Here are made-up elements, facts about them, and rows of numbers that follow some of those facts. Name the element behind each unnamed row.

There are 4 kinds of fact about the elements: Θ, β, λ, δ.
Θ(k_972, k_465); Θ(k_972, k_145); Θ(k_466, k_444); Θ(k_466, k_212); Θ(k_936, k_145); Θ(k_235, k_194)
Θ(k_432, k_18); Θ(k_978, k_155); Θ(k_711, k_929); Θ(k_609, k_160); Θ(k_320, k_166); Θ(k_950, k_59)
Θ(k_950, k_182); Θ(k_929, k_435); Θ(k_3, k_717); Θ(k_915, k_10); Θ(k_435, k_896); Θ(k_410, k_305)
Θ(k_410, k_254); Θ(k_612, k_432); Θ(k_696, k_438); Θ(k_200, k_466); Θ(k_914, k_465); Θ(k_444, k_212)
Θ(k_444, k_466); Θ(k_621, k_212); Θ(k_484, k_435); Θ(k_484, k_156); Θ(k_484, k_982); Θ(k_385, k_621)
Θ(k_160, k_240); Θ(k_160, k_934); Θ(k_721, k_357); Θ(k_104, k_631); Θ(k_104, k_100); Θ(k_70, k_364)
Θ(k_70, k_194); Θ(k_7, k_127); Θ(k_273, k_200); Θ(k_844, k_2); Θ(k_155, k_978); Θ(k_631, k_104)
Θ(k_952, k_719); Θ(k_656, k_876); Θ(k_214, k_603); Θ(k_934, k_3); Θ(k_305, k_486); Θ(k_567, k_323)
Θ(k_896, k_929); Θ(k_754, k_951); Θ(k_717, k_97); Θ(k_717, k_53); Θ(k_986, k_816); Θ(k_633, k_683)
Θ(k_135, k_668); Θ(k_240, k_609); Θ(k_98, k_621); Θ(k_98, k_200); Θ(k_22, k_929); Θ(k_651, k_542)
Θ(k_2, k_633); Θ(k_2, k_844); Θ(k_2, k_683); Θ(k_958, k_357); Θ(k_229, k_724); Θ(k_59, k_291)
Θ(k_668, k_135); Θ(k_867, k_711); Θ(k_867, k_770); β(k_234, k_533); β(k_234, k_696); β(k_234, k_379)
β(k_239, k_2); β(k_239, k_577); β(k_320, k_844); β(k_320, k_497); β(k_881, k_83); β(k_881, k_205)
β(k_881, k_696); β(k_3, k_567); β(k_3, k_135); β(k_3, k_719); β(k_278, k_859); β(k_278, k_756)
β(k_278, k_999); β(k_278, k_770); β(k_278, k_603); β(k_882, k_357); β(k_882, k_754); β(k_127, k_844)
β(k_127, k_585); β(k_127, k_856); β(k_127, k_194); β(k_252, k_756); β(k_252, k_721); β(k_252, k_485)
β(k_252, k_71); β(k_252, k_612); β(k_254, k_701); β(k_254, k_235); β(k_93, k_597); β(k_93, k_757)
β(k_93, k_182); β(k_93, k_702); β(k_621, k_972); β(k_505, k_859); β(k_505, k_656); β(k_385, k_986)
β(k_600, k_435); β(k_600, k_85); β(k_600, k_960); β(k_600, k_674); β(k_317, k_379); β(k_982, k_724)
β(k_982, k_235); β(k_653, k_200); β(k_653, k_343); β(k_593, k_484); β(k_25, k_597); β(k_25, k_212)
β(k_25, k_986); β(k_305, k_951); β(k_305, k_297); β(k_305, k_607); β(k_305, k_258); β(k_717, k_603)
β(k_717, k_5); β(k_717, k_160); β(k_633, k_145); β(k_705, k_756); β(k_22, k_83); β(k_22, k_200)
β(k_22, k_742); β(k_855, k_465); β(k_529, k_81); β(k_529, k_458); β(k_529, k_466); β(k_816, k_756)
β(k_816, k_53); λ(k_234, k_952); λ(k_859, k_529); λ(k_145, k_585); λ(k_533, k_273); λ(k_225, k_881)
λ(k_548, k_577); λ(k_53, k_182); λ(k_895, k_674); λ(k_951, k_719); λ(k_97, k_542); λ(k_711, k_85)
λ(k_320, k_281); λ(k_332, k_212); λ(k_960, k_934); λ(k_194, k_53); λ(k_3, k_827); λ(k_757, k_364)
λ(k_724, k_5); λ(k_182, k_711); λ(k_882, k_612); λ(k_962, k_214); λ(k_33, k_7); λ(k_200, k_873)
λ(k_827, k_10); λ(k_323, k_93); λ(k_873, k_593); λ(k_621, k_495); λ(k_999, k_145); λ(k_701, k_127)
λ(k_101, k_929); λ(k_297, k_18); λ(k_542, k_70); λ(k_565, k_607); λ(k_792, k_410); λ(k_7, k_484)
λ(k_273, k_80); λ(k_155, k_844); λ(k_80, k_22); λ(k_317, k_320); λ(k_740, k_465); λ(k_486, k_225)
λ(k_577, k_671); λ(k_683, k_816); λ(k_291, k_444); λ(k_653, k_866); λ(k_593, k_446); λ(k_776, k_497)
λ(k_214, k_332); λ(k_25, k_701); λ(k_166, k_160); λ(k_896, k_240); λ(k_717, k_200); λ(k_876, k_603)
λ(k_240, k_609); λ(k_343, k_668); λ(k_98, k_252); λ(k_364, k_376); λ(k_651, k_565); λ(k_281, k_914)
λ(k_229, k_432); λ(k_668, k_653); λ(k_258, k_548); δ(k_719, k_757); δ(k_972, k_85); δ(k_234, k_758)
δ(k_585, k_458); δ(k_61, k_376); δ(k_859, k_776); δ(k_466, k_565); δ(k_145, k_85); δ(k_597, k_25)
δ(k_936, k_85); δ(k_235, k_83); δ(k_81, k_83); δ(k_533, k_653); δ(k_432, k_529); δ(k_225, k_343)
δ(k_239, k_252); δ(k_548, k_846); δ(k_603, k_297); δ(k_53, k_701); δ(k_895, k_278); δ(k_978, k_258)
δ(k_951, k_258); δ(k_71, k_101); δ(k_357, k_80); δ(k_97, k_701); δ(k_711, k_281); δ(k_609, k_701)
δ(k_320, k_83); δ(k_376, k_175); δ(k_332, k_101); δ(k_950, k_101); δ(k_881, k_85); δ(k_929, k_281)
δ(k_960, k_846); δ(k_495, k_756); δ(k_10, k_846); δ(k_194, k_83); δ(k_3, k_701); δ(k_156, k_281)
δ(k_497, k_101); δ(k_915, k_846); δ(k_435, k_281); δ(k_724, k_376); δ(k_410, k_962); δ(k_612, k_529)
δ(k_182, k_101); δ(k_882, k_101); δ(k_962, k_757); δ(k_696, k_881); δ(k_438, k_881); δ(k_33, k_565)
δ(k_5, k_742); δ(k_200, k_565); δ(k_127, k_856); δ(k_702, k_234); δ(k_379, k_827); δ(k_205, k_529)
δ(k_914, k_85); δ(k_827, k_653); δ(k_464, k_93); δ(k_444, k_565); δ(k_252, k_278); δ(k_465, k_85)
δ(k_100, k_776); δ(k_254, k_962); δ(k_323, k_855); δ(k_873, k_5); δ(k_621, k_565); δ(k_505, k_101)
δ(k_484, k_281); δ(k_485, k_809); δ(k_385, k_565); δ(k_866, k_458); δ(k_999, k_25); δ(k_701, k_653)
δ(k_101, k_297); δ(k_542, k_234); δ(k_160, k_701); δ(k_721, k_80); δ(k_600, k_25); δ(k_565, k_93)
δ(k_792, k_278); δ(k_104, k_776); δ(k_212, k_565); δ(k_70, k_83); δ(k_7, k_856); δ(k_273, k_565)
δ(k_844, k_671); δ(k_155, k_258); δ(k_631, k_776); δ(k_607, k_25); δ(k_809, k_175); δ(k_80, k_343)
δ(k_649, k_85); δ(k_952, k_757); δ(k_317, k_674); δ(k_740, k_80); δ(k_83, k_278); δ(k_486, k_962)
δ(k_577, k_343); δ(k_982, k_281); δ(k_683, k_671); δ(k_291, k_101); δ(k_656, k_653); δ(k_593, k_343)
δ(k_72, k_529); δ(k_671, k_446); δ(k_214, k_297); δ(k_934, k_701); δ(k_25, k_297); δ(k_770, k_281)
δ(k_18, k_529); δ(k_305, k_962); δ(k_166, k_83); δ(k_674, k_343); δ(k_567, k_855); δ(k_896, k_281)
δ(k_754, k_258); δ(k_196, k_881); δ(k_717, k_701); δ(k_876, k_653); δ(k_986, k_881); δ(k_633, k_671)
δ(k_135, k_278); δ(k_705, k_758); δ(k_846, k_742); δ(k_240, k_701); δ(k_676, k_297); δ(k_98, k_565)
δ(k_364, k_83); δ(k_22, k_281); δ(k_756, k_93); δ(k_855, k_757); δ(k_651, k_234); δ(k_281, k_446)
δ(k_2, k_671); δ(k_958, k_80); δ(k_229, k_376); δ(k_59, k_101); δ(k_529, k_653); δ(k_668, k_278)
δ(k_258, k_776); δ(k_816, k_881); δ(k_697, k_827); δ(k_867, k_281)

Some rows with their names:
k_155: [-1 -2  1  2  0  1  3  4  4  4 -2  2  1 -2 -1  1  1  2  1 -3 -2  1  3 -1
  0  2 -3  3  3  1]
k_972: [-5 -6  3 -1  3  0  1  2  1  2 -5 -1  2 -1  1  3  9 -4 -2  1 -7  0  3 -6
 -5  4 -5  5  1  1]
k_653: [  1  -8   2   2 -12  -5   6   4   2   5  -1   2  -9  -7  -1   2  10  -5
   1   1   0   2  -8  -5   5   1  -2  -1   6   7]
k_697: [-3 -7 -1  2 -8  0 -1 -2  0  4 -1  2 -2 -4 -6  0  4 -3 -4 -4 -3  0 -6 -5
  2  4  1  1  4  5]
k_593: [-2 -6  0  3 -2 -2 12  5  3  5  0  0 -2 -5  3 -1  4 -1  4  0 -1  4  4  5
 -1 -2 -4  5  3  8]
k_357: [ 1  7 -3  5 -6  4  3  4  1  5 -3  4  3 -6 -2 -7 -4  4  0 -5  1  2  0  4
  4 -2  3  3  2 -1]
k_873: [-2 -5 -1  2  2 -1  7  2  4  6 -1  2  1 -1 -1 -1  0  0  1 -7 -3  4  3  6
 -3  0 -4  4  4  4]
k_485: [-3  0  0  2 -1  1  2  2  1  3 -3  1  3 -2 -2 -2  3  1 -3 -2 -2  1  2 -1
  0  2 -1  4  1  0]
k_754: [-4 -4  2  0  1  0  1  2  1  2 -5 -1  1 -1  0  1  7 -3 -2  0 -5  0  2 -4
 -3  3 -4  4  1  1]
k_59: [-3  3  0  2  2  2  2  4  2  3 -4  1  3 -2  0 -2  2  1 -1 -1 -3  1  4 -1
 -2  1 -2  5  1 -2]
k_696: [-5 -2  2  0  1 -2 -6  4  2  3 -5 -2  1 -3 -2 -1 11 -4  0 -2 -4  3  4 -3
 -3  4 -4  5  2 -1]
k_320: [-2 -8  3  1  0  0 11  7  3  2 -3 -2 -5 -4  4  3  8 -2  3  5 -2  0  5 -3
 -1  2 -6  4  1  6]
k_85: [-1  4  2  1 -4 -4 -2  3  1  4  0  3  3 -2  0  0  3 -1 -2 -1 -4  1 -3 -3
 -2 -2 -2  2  3 -3]
k_881: [-1  3  2  2 -6 -6 -4  8  1  4 -3 -1 -3 -9  2 -5 13 -5  3  1 -1  3  0 -1
  1 -3 -2  4  4  0]
k_80: [ 1 -3  2  1  0 -3 -7  1  3  3  1  4 -1 -2  2 -1  2  0  2 -6 -2 -1  3 -3
  3  0 -6  3  5 -3]
k_61: [-3  0 -1  2 -1  2  1  3  1  3 -4  0  2 -2 -2 -2  3  1 -1 -2 -3  1  2 -1
 -1  2 -1  4  1  0]
k_444: [-3 -2  1  2 -2  4  5  5  3  3 -5  2  7 -8  2  1  4 -1 -3 -2 -7 -1  1 -2
 -1  4 -1  9  2 -2]
k_194: [ 2  5 -1  5 -5  3  4  6  3  6  1  4  2 -4 -2 -3 -6  7  2 -5  1  1  1  4
  4 -1  1  2  4 -1]

Rows to name:
No name comes twice in this set of rows, the named rows included.
[-1  8 -1  3 -1  2  5  5  3  4 -2  4  4 -4  0 -6 -1  3 -1 -2  0  1  3  2
  2 -2  0  4  2 -3]  k_603
[-4 -9  4  0  1  2  7  6  5  3 -4  1  4 -5  3  7  6 -1 -2 -2 -8 -2  4 -4
 -4  7 -5  9  2  1]  k_98
[ 1  0 -1  4 -2  5  9  5  3  4 -2  3  0 -2 -1 -3 -4  5  1 -3  0  1  1  4
  3  1  0  2  3  2]  k_724
[ -5  -5   0   3  -9  -2 -12   1   1   5  -2  -1  -2  -7  -9  -2  10  -5
  -1  -6  -2   4  -4  -4   3   6   1   2   6   4]  k_379
[ 3  1 -1  6 -5  4 17  7 -1  2 -3  2 -3 -6  4 -8  1  0  1  4  0  0 -2  5
  3 -2  2  3  1  6]  k_254
[-2  0  1  3 -4  5  6  5  3  4 -5  3  6 -9  2 -1  2  1 -3 -4 -5 -1  1  0
  0  3  1  9  3 -2]  k_466
[-7 -1 -1  0 -5 -8 15  3  3  1  5  1  3 -5  2 -5  7  2 -6  4  1 -1  4 -3
  3 -1 -1  8  1  6]  k_705
[ -6  -4  -1   1  -3   2  -3   0   1   3  -4  -1  -1  -5   0  10   5   0
   0   1  -6   0   3 -10  -4  -1  -7   5  -1   0]  k_986
[-3 -1 -3  6 -8  5 -1  0  0  5  0  7 -3 -6 -8 -4 -2 -2 -4 -6 -2  0 -8 -5
  6  2  4  0  8  8]  k_18
[ 0  6  1  6 -3  2 -1 10  2  5  6  2  6 -1 -1  3 -5  8  3  0  0  1  3  2
 -1 -1 -1  4  3  0]  k_182
[-4  4 -2  2 -8 -7 15  4  3  3  5  3  3 -7  2 -7  3  4 -5  3  3  0  3  0
  6 -3  2  7  2  4]  k_816
[-1  2  0  3 -7 -4  2  3  1  4 -2  2 -3 -8  5  2  7 -2  2  4 -3  1  0 -6
  0 -6 -5  3  2  0]  k_93

The same elements again, as new rows of numbers:
Some elements and their rows:
k_809: [ 0  2 -1  4  6 -4  5  6  4 -6  3 -4  0]
k_376: [ 1  2 -1  4  6 -4  5  6  4 -6  3 -4  0]
k_702: [ 5 -1  2 -2 -1  6 -1 -2  1  1 -2  1  4]
k_600: [ -5  11 -12   5  -9  -1   2   0  -1   4   3   8   0]
k_982: [ 15   0 -17 -35 -19 -24  -4 -25  10  24 -12   4  13]
k_577: [ 1 -7  3  1  8  1 -3  5 -2 -1  0 -1 -2]
k_724: [  0 -14  -5   0   8  -5  -4   2   5  -3   3   6   7]
k_72: [-2 -6  4 -6  1 15  3 -8 -1 -3  0  0  0]
k_2: [ 11   9  12  -1 -14  -3  -7  -3   3   2  -4  -5   4]
k_53: [ -3 -23   0  -5  18   4  13  -9   5 -13  16   6   1]
k_495: [ 3  1  1 -2 -3  5 -1 -2  2  1 -2  1  4]
k_379: [-12   5   2  -2  -7  22   6  -4 -10  10  -1  -2 -11]
k_10: [ 0 -6 -4 -4  4  4 -2 -4  4  2 -2  8  8]
k_881: [ -8  15  -9   6  -4 -10   5   3  -2   5   4  -1  -6]
k_986: [ 18   1  11   0   1  14   1   0  -7   4 -11  -8  -1]
k_486: [ -2 -11  -2   0  10   0  -4   2   0   1   0   5   3]
k_742: [ 0  3 -2  5  3 -3  5  7  4 -5  4 -4 -1]
k_757: [ 0 -4  2  7 13 -7  3 12 -1 -7  3 -7 -5]

Rows to name:
No name comes twice in this set of rows, the named rows included.
[11  2  5 -3 -8 -6 -8 -5  7  3 -3  1 10]  k_844
[ -7 -15   3   3  16  -1   9   2   1 -16   9  -7  -6]  k_701
[-12  -3  -3   4  15  -8   7   2  -4  -6   7  -3 -13]  k_653
[ -2   1 -12  -3  -1  -7  -3  -8   4   6   1  12   8]  k_127
[ 0  1  9 -2 -6 12  4 -7 -3 -6  1 -5 -4]  k_656
[ 12  19  -3 -29 -32 -13   0 -19  -4  29 -15 -11  -6]  k_22
[-14  11  -3   6  -7  -5   0   0 -11  15   1   2 -11]  k_317
[  9   2   4  -1   5 -14  -5   2   8  -2  -1  -4   6]  k_671
[ -9   7 -13  11  -4  -3   3   8  -7   3   5   6  -6]  k_882
[-8  2 -4  0  7 -4  9 -6 -1 -6  6 -1 -5]  k_529
[-3  2 10 -3 -4 13  4 -9 -3 -6  1 -4 -5]  k_612
[-3  6 -3  5  0 -2  4  7  1 -1  3 -4 -3]  k_83

